Below are the code and all the weights of a small trained network. Each question names an input and a target symbol and asks about switching units off, where a switched-off unit gives its printed mean instead of its output.

import numpy as np


def w(rows, s, z=0):
    codes = np.array(rows[::2]) - 128.0
    scale = np.full(codes.shape[1], s)
    scale[-1] = z or s
    return codes * scale


def f(y):
    return y / 2 * (1 + np.tanh(0.7978845608 * (y + 0.044715 * y**3)))


def softmax(a):
    e = np.exp(a - a.max(-1, keepdims=True))
    return e / e.sum(-1, keepdims=True)


def log_softmax(a):
    a = a - a.max(-1, keepdims=True)
    return a - np.log(np.exp(a).sum(-1, keepdims=True))


def net(x, mask):
    ids = ['αβγδεζηθξτφω'.index(c) for c in x.split()]
    T = len(ids)
    res = E[ids] + P[:T]
    r = res
    for j in range(3):
        rows = slice(4 * j, 4 * j + 4)
        q, k, v = (r @ M[0][rows].T for M in (Q, K, V))
        z = softmax(np.where(np.tri(T) > 0, q @ k.T / 4**0.5, -1e9)) @ v
        o = O[0][rows]
        res = res + np.where(mask[j], z, o[:, -1]) @ o[:, :-1]
    y = f(res @ A[0][:, :-1].T + A[0][:, -1])
    res = res + np.where(mask[3:19], y, B[0][:, -1]) @ B[0][:, :-1]
    return log_softmax(res[-1] @ U[:, :-1].T + U[:, -1])


Q, K, V, O, A, B = {}, {}, {}, {}, {}, {}
E = w([
[105,125,120],'α',
[106,121,122],'β',
[135,149,138],'γ',
[97,109,115],'δ',
[111,136,120],'ε',
[134,151,136],'ζ',
[108,172,110],'η',
[166,198,149],'θ',
[97,133,100],'ξ',
[98,95,95],'τ',
[227,99,175],'φ',
[171,6,144],'ω',
],0.024)
P = w([
[30,171,167],'0',
[36,180,187],'1',
[77,162,164],'2',
[116,146,138],'3',
[119,146,89],'4',
[139,152,66],'5',
[159,149,53],'6',
[182,155,34],'7',
[190,152,20],'8',
[207,146,9],'9',
],0.012)
Q[0] = w([
[103,123,87],'H1',
[139,118,86],'H1',
[166,138,121],'H1',
[78,144,181],'H1',
[156,88,120],'H2',
[141,101,67],'H2',
[130,176,130],'H2',
[148,89,175],'H2',
[96,92,146],'H3',
[143,98,252],'H3',
[97,183,110],'H3',
[170,117,127],'H3',
],0.02)
K[0] = w([
[66,133,76],'H1',
[88,138,44],'H1',
[250,109,32],'H1',
[39,126,209],'H1',
[82,160,88],'H2',
[161,241,130],'H2',
[161,47,58],'H2',
[152,172,197],'H2',
[140,135,237],'H3',
[20,134,242],'H3',
[177,79,160],'H3',
[106,133,111],'H3',
],0.013)
V[0] = w([
[69,173,131],'H1',
[164,137,52],'H1',
[88,143,135],'H1',
[103,62,89],'H1',
[180,215,128],'H2',
[179,167,172],'H2',
[189,158,160],'H2',
[192,183,232],'H2',
[123,82,110],'H3',
[254,154,198],'H3',
[187,21,158],'H3',
[93,24,111],'H3',
],0.0098)
O[0] = w([
[135,86,31,174],'H1',
[52,140,124,161],'H1',
[144,93,15,149],'H1',
[70,131,205,126],'H1',
[174,120,129,152],'H2',
[204,146,131,100],'H2',
[83,85,106,69],'H2',
[179,149,155,110],'H2',
[82,65,149,111],'H3',
[253,160,169,12],'H3',
[95,110,255,5],'H3',
[18,90,165,103],'H3',
],0.0058,0.003)
A[0] = w([
[117,84,173,219],'N1',
[41,137,135,105],'N2',
[119,107,98,83],'N3',
[145,120,195,87],'N4',
[197,5,121,175],'N5',
[165,80,214,254],'N6',
[212,80,107,42],'N7',
[125,170,64,184],'N8',
[70,167,113,132],'N9',
[211,88,103,121],'N10',
[112,214,104,105],'N11',
[99,163,211,214],'N12',
[184,162,192,172],'N13',
[164,106,88,98],'N14',
[86,199,105,79],'N15',
[136,77,205,82],'N16',
],0.013,0.0091)
B[0] = w([
[92,253,72,170],'N1',
[194,105,115,183],'N2',
[67,61,219,137],'N3',
[169,25,119,140],'N4',
[104,129,115,180],'N5',
[81,177,108,203],'N6',
[81,76,132,154],'N7',
[231,29,79,253],'N8',
[152,83,123,184],'N9',
[76,176,119,184],'N10',
[88,96,89,180],'N11',
[87,96,59,172],'N12',
[105,177,92,178],'N13',
[109,124,128,155],'N14',
[60,2,128,165],'N15',
[210,99,153,149],'N16',
],0.0079,0.012)
U = w([
[95,156,38,180],'α',
[110,114,146,2],'β',
[196,152,121,93],'γ',
[196,145,125,179],'δ',
[23,167,119,138],'ε',
[124,107,145,227],'ζ',
[115,109,161,33],'η',
[123,115,155,126],'θ',
[167,245,119,138],'ξ',
[146,119,111,60],'τ',
[131,177,51,177],'φ',
[148,123,122,87],'ω',
],0.011,0.0072)

Each question gives the input, a string of symbols that net reads in full, and the target symbol t.
The units are the heads (4 rows each of Q, K, V and O) and the neurons (one row each of A and B). Each row of codes is followed by its name. A weight is (code - 128) times the scale printed after its matrix; where a second scale follows, it is the last column's (O, A, B and U).
mask holds one flag per unit, heads first, then neurons. A switched-off unit (its flag False) gives its mean, the last column of its rows in O or B, instead of its output. The means were averaged over made-up inputs and are rounded, as every weight is.
A unit's drop is (log p(t) with every unit on - log p(t) with that unit switched off) / (log p(t) with every unit on - log p(t) with every unit switched off).
The circuit of an input: a set's keep is (log p(t) with only the set's units on - log p(t) with every unit switched off) / (log p(t) with every unit on - log p(t) with every unit switched off). Starting from the 12 units with the biggest drops (on a tie, the unit counted first), units are removed one at a time, each time the one whose removal leaves the highest keep (on an exact tie, the one counted first), for as long as the keep stays at least 0.8.
circuit, biggest first: the units of the circuit, biggest drop first
most important unit: the unit with the biggest drop
top k neurons: the k neurons with the biggest drops, biggest first
heads that matter: for each layer, one digit per head in row order, 1 if its drop is at least 0.15 and else 0, layers parted by /
drop of u: that unit's drop, to one decimal
input ω ω φ, target ε: circuit, biggest first -> [N6; H3]
input γ η α ω α, target ε: circuit, biggest first -> [H3]
input θ ε θ ω δ φ ε φ, target ξ: circuit, biggest first -> [H1; N8; N13]
input γ θ ω τ γ δ β ζ ω τ, target ε: circuit, biggest first -> [H3; N8]
input ε ε δ τ φ θ ξ φ ε, target ξ: heads that matter -> 001
input α ω δ η φ ξ, target ξ: top 2 neurons -> [N15; N8]
input φ τ α, target ξ: circuit, biggest first -> [H3; N15; N8]
input δ γ β ξ τ ω ε α, target ε: circuit, biggest first -> [H3; N8]
input γ η δ β ω δ, target ε: top 3 neurons -> [N8; N1; N6]
input ω θ ω ζ ε, target ε: top 2 neurons -> [N8; N1]
input ω θ ω τ, target ε: top 3 neurons -> [N8; N6; N1]
input γ γ γ γ φ, target ξ: drop of H1 -> 0.5
input β γ γ ω γ β, target ε: drop of N1 -> 0.1
input ω ω γ τ φ ζ, target ξ: drop of N8 -> 0.2
input ζ γ γ ζ ε ζ θ ε φ θ, target ξ: most important unit -> H3
input ω ε γ ω θ, target ε: drop of H3 -> 0.4
